Below is a small trained network, with its code and all its weights. Each question gives an input and a target symbol and asks what happens when units are switched off, that is, made to give their printed mean instead of their output.

import numpy as np


def w(rows, s, z=0):
    codes = np.array(rows[::2]) - 128.0
    scale = np.full(codes.shape[1], s)
    scale[-1] = z or s
    return codes * scale


def f(y):
    return np.maximum(y, 0)


def softmax(a):
    e = np.exp(a - a.max(-1, keepdims=True))
    return e / e.sum(-1, keepdims=True)


def log_softmax(a):
    a = a - a.max(-1, keepdims=True)
    return a - np.log(np.exp(a).sum(-1, keepdims=True))


def net(x, mask):
    ids = ['ΘΛΞδζμπστψ'.index(c) for c in x.split()]
    T = len(ids)
    res = E[ids] + P[:T]
    q, k, v = (res @ M[0].T for M in (Q, K, V))
    z = softmax(np.where(np.tri(T) > 0, q @ k.T / 3**0.5, -1e9)) @ v
    res = res + np.where(mask[0], z, O[0][:, -1]) @ O[0][:, :-1]
    y = f(res @ A[0][:, :-1].T + A[0][:, -1])
    res = res + np.where(mask[1:13], y, B[0][:, -1]) @ B[0][:, :-1]
    return log_softmax(res[-1] @ U[:, :-1].T + U[:, -1])


Q, K, V, O, A, B = {}, {}, {}, {}, {}, {}
E = w([
[112,101,121,151,73,114],'Θ',
[157,190,99,189,215,190],'Λ',
[123,104,29,99,142,133],'Ξ',
[166,48,102,154,126,141],'δ',
[139,139,138,42,154,111],'ζ',
[54,130,80,165,92,141],'μ',
[113,91,82,58,98,193],'π',
[79,254,197,158,178,162],'σ',
[54,81,116,99,153,62],'τ',
[107,33,87,146,175,94],'ψ',
],0.021)
P = w([
[65,142,85,153,112,74],'0',
[46,99,119,149,134,143],'1',
[165,171,40,123,94,59],'2',
[76,85,137,124,153,166],'3',
[213,163,39,96,92,66],'4',
[77,121,114,121,133,208],'5',
[248,171,39,84,89,81],'6',
[124,79,165,85,172,200],'7',
[254,160,25,80,91,77],'8',
[80,106,120,127,139,198],'9',
],0.0088)
Q[0] = w([
[189,151,82,142,124,42],'h1',
[94,202,222,204,201,165],'h1',
[59,111,249,203,216,217],'h1',
],0.011)
K[0] = w([
[215,228,164,109,247,201],'h1',
[57,156,40,198,174,44],'h1',
[60,30,139,241,121,2],'h1',
],0.0094)
V[0] = w([
[152,108,146,23,36,125],'h1',
[225,98,83,146,119,96],'h1',
[115,215,158,186,255,122],'h1',
],0.0069)
O[0] = w([
[175,189,96,75,106,35,147],'h1',
[147,118,197,138,171,182,144],'h1',
[180,255,94,152,134,103,1],'h1',
],0.011,0.0037)
A[0] = w([
[138,114,93,153,115,80,98],'n1',
[96,41,151,121,78,113,53],'n2',
[133,67,2,72,122,124,80],'n3',
[123,145,133,66,141,45,175],'n4',
[107,210,121,137,171,152,185],'n5',
[119,89,113,123,77,113,161],'n6',
[123,113,76,187,121,150,209],'n7',
[79,124,189,107,86,157,225],'n8',
[14,136,174,123,185,134,239],'n9',
[79,186,123,102,104,136,255],'n10',
[83,117,207,173,59,121,128],'n11',
[108,171,126,54,69,144,91],'n12',
],0.013,0.005)
B[0] = w([
[228,209,187,82,44,99,149],'n1',
[61,114,226,207,122,97,212],'n2',
[68,168,183,124,188,99,252],'n3',
[144,53,64,166,100,201,176],'n4',
[179,149,232,83,103,106,166],'n5',
[172,23,107,89,134,96,186],'n6',
[157,137,104,103,140,211,185],'n7',
[199,142,37,114,7,100,172],'n8',
[156,203,3,159,115,61,195],'n9',
[124,65,98,107,176,184,162],'n10',
[10,143,200,89,67,224,150],'n11',
[148,93,172,153,169,3,157],'n12',
],0.0072,0.02)
U = w([
[85,126,181,77,58,120,131],'Θ',
[159,111,90,158,186,164,255],'Λ',
[1,150,134,43,238,151,134],'Ξ',
[117,28,149,139,175,194,111],'δ',
[199,56,40,47,127,90,143],'ζ',
[64,106,65,76,124,165,103],'μ',
[114,123,196,100,140,15,118],'π',
[125,201,138,104,91,39,154],'σ',
[119,136,76,204,125,15,7],'τ',
[89,143,143,252,226,57,96],'ψ',
],0.0086,0.0049)

Each question gives the input, a string of symbols that net reads in full, and the target symbol t.
The units are the heads (3 rows each of Q, K, V and O) and the neurons (one row each of A and B). Each row of codes is followed by its name. A weight is (code - 128) times the scale printed after its matrix; where a second scale follows, it is the last column's (O, A, B and U).
mask holds one flag per unit, heads first, then neurons. A switched-off unit (its flag False) gives its mean, the last column of its rows in O or B, instead of its output. The means were averaged over made-up inputs and are rounded, as every weight is.
A unit's drop is (log p(t) with every unit on - log p(t) with that unit switched off) / (log p(t) with every unit on - log p(t) with every unit switched off).
The circuit of an input: a set's keep is (log p(t) with only the set's units on - log p(t) with every unit switched off) / (log p(t) with every unit on - log p(t) with every unit switched off). Starting from the 12 units with the biggest drops (on a tie, the unit counted first), units are removed one at a time, each time the one whose removal leaves the highest keep (on an exact tie, the one counted first), for as long as the keep stays at least 0.8.
units of the circuit, in order: the units of the circuit, biggest drop first
unit that matters most: the unit with the biggest drop
top k neurons: the k neurons with the biggest drops, biggest first
input δ Ξ ψ σ π ψ Θ ψ μ, target π: top 2 neurons => (n3, n9)
input μ Ξ δ, target δ: units of the circuit, in order => (h1, n9)
input μ π Λ σ ψ τ, target τ: units of the circuit, in order => (n9)
input μ π ψ, target π: top 2 neurons => (n1, n3)
input ζ π Ξ ζ π Λ Ξ σ τ, target σ: units of the circuit, in order => (h1, n1)
input ζ μ σ ψ Λ τ ζ σ μ, target σ: top 4 neurons => (n1, n5, n6, n4)
input τ Θ Λ ψ π σ, target σ: units of the circuit, in order => (n9, n5)
input τ μ Λ Λ μ, target Λ: units of the circuit, in order => (h1, n7)
input σ τ δ Ξ μ, target σ: units of the circuit, in order => (h1, n5)
input Θ Θ Λ Θ ζ π Ξ π μ, target π: units of the circuit, in order => (h1, n3, n12)
input σ Λ σ δ δ Λ Ξ δ τ, target Λ: top 2 neurons => (n3, n2)
input ζ Λ σ Ξ Θ π δ π Θ, target π: top 2 neurons => (n3, n2)
input ζ σ ψ Θ ζ δ δ δ μ, target ζ: units of the circuit, in order => (n2, h1)
input ψ ψ Ξ Ξ σ ψ, target ψ: unit that matters most => n9
input μ ζ Θ Ξ ζ π π, target π: units of the circuit, in order => (n3, h1, n12)
input ζ π Ξ, target π: units of the circuit, in order => (n3, h1, n1)
input π ψ δ, target π: units of the circuit, in order => (h1, n3, n2)
input σ ζ σ, target σ: units of the circuit, in order => (n5, h1)
input ψ σ δ ψ Ξ, target σ: top 4 neurons => (n1, n5, n3, n6)
input δ δ σ μ δ δ τ, target σ: top 3 neurons => (n1, n5, n6)
input τ δ μ δ Ξ, target Ξ: top 3 neurons => (n3, n8, n9)
input π δ τ π μ τ τ μ ψ, target π: top 2 neurons => (n3, n1)
input σ τ δ Λ, target Λ: top 3 neurons => (n3, n2, n7)
input μ δ ψ ζ Ξ Ξ Ξ Λ Ξ, target Λ: top 2 neurons => (n7, n2)
